Questions about the matrix below.
1) Which number is the entry just right of the smallest entry?
2) Which number is the entry just right of 133?
3) Which number is the entry just right of 111?
((145, 148, 108, 148, 150), (140, 146, 111, 143, 147), (133, 136, 119, 136, 137), (120, 124, 132, 124, 124))
1) 148
2) 136
3) 143

X = [143 118 150 120 119 108 135 142 142 125 158]
Read off the entry at the centre.
A: 108
Read off the maximum.
A: 158

120	118	119	120	119	123	117	119	118	115	116	114	116	115	155	118
135	137	137	136	137	132	138	136	137	140	140	141	140	140	103	137
137	138	137	136	137	134	139	137	138	141	140	142	141	141	102	138
119	118	119	120	119	122	117	119	118	115	115	114	115	115	155	118
136	138	137	136	137	133	139	136	138	141	140	141	140	141	102	137
137	139	137	137	138	134	139	137	138	142	141	143	141	141	100	138
139	140	138	134	137	135	134	138	139	138	140	139	143	141	101	139
119	118	119	120	119	122	117	120	118	115	116	115	116	116	154	119
The second entry from the end, reading row by row is 154
Report the top-left entry.
120
Report the top-right entry.
118
The entry directly below the smallest entry: 101
Report the 3rd entry, reading row by row.
119
Report the entry directly below 132.
134
The entry just left of 154 -> 116
The third entry on the diagonal from the top-right corner: 141
Report the fifth-last entry, reading row by row.
115
The top entry of the column that holds the smallest entry -> 155
The entry in the bottom-left corner: 119
Report the second entry on the diagonal from the top-right corner.
103
Report the last entry, reading row by row.
119
The largest entry in the first column -> 139
Report the entry just right of the smallest entry.
138
The entry directly above the smallest entry is 102
Report the fourth entry from the end, reading row by row.
116
The 2nd entry on the main diagonal: 137

Questions about the grid below. Counting starts at 0.
1) Find the bottom-right entry.
2) Find the entry in the top-left corner.
3) Find the entry at row 0, column 2.
4) Find the entry in the bottom-left corner.
5) Find the entry at row 2, column 2.
6) Find the entry directly below 140.
7) Find the entry at row 2, column 0.
[[143 146 144 141 144 138 145 143 145 149 149 150 150 150]
 [142 144 142 140 142 137 143 142 144 147 147 148 148 148]
 [128 128 128 128 128 128 128 128 128 128 128 128 128 128]
 [143 145 143 141 143 137 144 143 145 148 148 150 149 149]
 [144 146 144 142 144 138 145 143 146 150 150 151 151 150]]
1) 150
2) 143
3) 144
4) 144
5) 128
6) 128
7) 128

(134, 106, 124, 127, 130, 132, 114, 133)
Which number is the 3rd entry? 124
The 3rd entry from the right -> 132
The entry just left of 130 -> 127

Read these off the matrix that follows.
1) Find the entry just right of 123.
2) Find the top entry of the column that holds the largest entry.
3) Find the entry directly below the smallest entry.
4) Find the entry in the bottom-left corner.
5) Find the entry directly above the largest entry.
6) Find the largest entry in the last column.
7) Find the entry just right of the smallest entry.
8) Find the bottom-right entry.
array([[126, 119, 129, 119, 137, 129],
       [125, 138, 133, 139, 120, 132],
       [129, 119, 127, 119, 134, 126],
       [131, 117, 125, 116, 135, 125],
       [148, 137, 108, 135, 114, 108],
       [127, 131, 132, 132, 125, 129],
       [122, 120, 132, 119, 140, 133],
       [129, 119, 127, 119, 135, 127],
       [107, 133, 151, 136, 139, 148],
       [128, 117, 128, 117, 136, 128],
       [129, 117, 127, 117, 136, 126],
       [118, 122, 137, 123, 137, 137],
       [129, 119, 127, 119, 135, 127],
       [126, 129, 131, 130, 127, 130],
       [113, 128, 142, 131, 136, 142]])
1) 137
2) 129
3) 128
4) 113
5) 127
6) 148
7) 133
8) 142

[[128 117 128 127 130 135 130 129 128 127 121 124 129 120 134]
 [138 131 133 136 121 128 133 125 125 140 132 132 125 136 130]
 [122 133 127 130 132 128 126 132 129 125 129 125 133 127 127]
 [122 110 120 109 132 127 124 125 131 112 116 126 124 115 126]
 [133 135 134 140 125 131 132 130 126 139 133 128 130 134 132]
 [125 114 127 125 132 136 129 130 128 123 118 122 130 116 134]
 [122 131 128 131 132 131 127 132 129 126 128 124 133 126 129]
 [121 126 123 119 132 126 123 128 130 118 125 127 128 123 124]
 [136 134 130 129 121 122 129 124 127 135 134 134 122 138 125]
 [121 132 126 127 133 128 125 131 130 122 128 125 132 125 127]
 [132 118 128 125 126 131 130 126 127 129 123 128 125 124 131]
 [132 142 134 143 125 130 132 131 126 140 136 129 132 137 130]
 [127 105 124 115 131 133 128 126 129 118 114 124 125 114 132]
 [125 138 127 129 128 124 125 129 129 127 134 130 129 133 124]
 [139 135 132 134 120 123 132 123 125 140 136 135 122 140 126]]
Rows and columns are numbered from 0.
The centre entry: 128
The entry at row 0, column 1: 117
The entry at row 2, column 1 -> 133
The entry in the bottom-left corner?
A: 139
The entry directly above the smallest entry?
A: 142
The entry at row 0, column 2?
A: 128
The entry in the top-right corner?
A: 134
The entry at row 2, column 0 is 122
The entry just right of the smallest entry?
A: 124
The bottom-right entry?
A: 126
The minimum?
A: 105
The top entry of the column that holds the largest entry -> 127
The entry in row 2 and column 2?
A: 127
The entry just right of the centre entry?
A: 130
The top-left entry?
A: 128
The entry just left of the smallest entry is 127
The entry in row 1 and column 2 -> 133
The entry directly below the centre entry?
A: 124
The entry in row 1 and column 0 -> 138
The entry just right of the largest entry: 125
The entry directly above the largest entry?
A: 125
The bottom entry of the column that holds the smallest entry?
A: 135
The entry directly below 143 -> 115

Read these off the table that follows.
1) Give the entry just left of the largest entry.
2) Give the entry just right of 118.
3) Give the smallest entry.
[[134, 141, 121, 111, 120, 147], [122, 116, 134, 143, 138, 107], [132, 125, 126, 122, 99, 138], [143, 122, 143, 132, 124, 107], [116, 117, 119, 136, 107, 141], [147, 123, 144, 128, 118, 110], [142, 128, 128, 109, 137, 109], [133, 112, 130, 125, 116, 106], [136, 139, 148, 142, 141, 125], [136, 145, 135, 131, 123, 151]]
1) 123
2) 110
3) 99
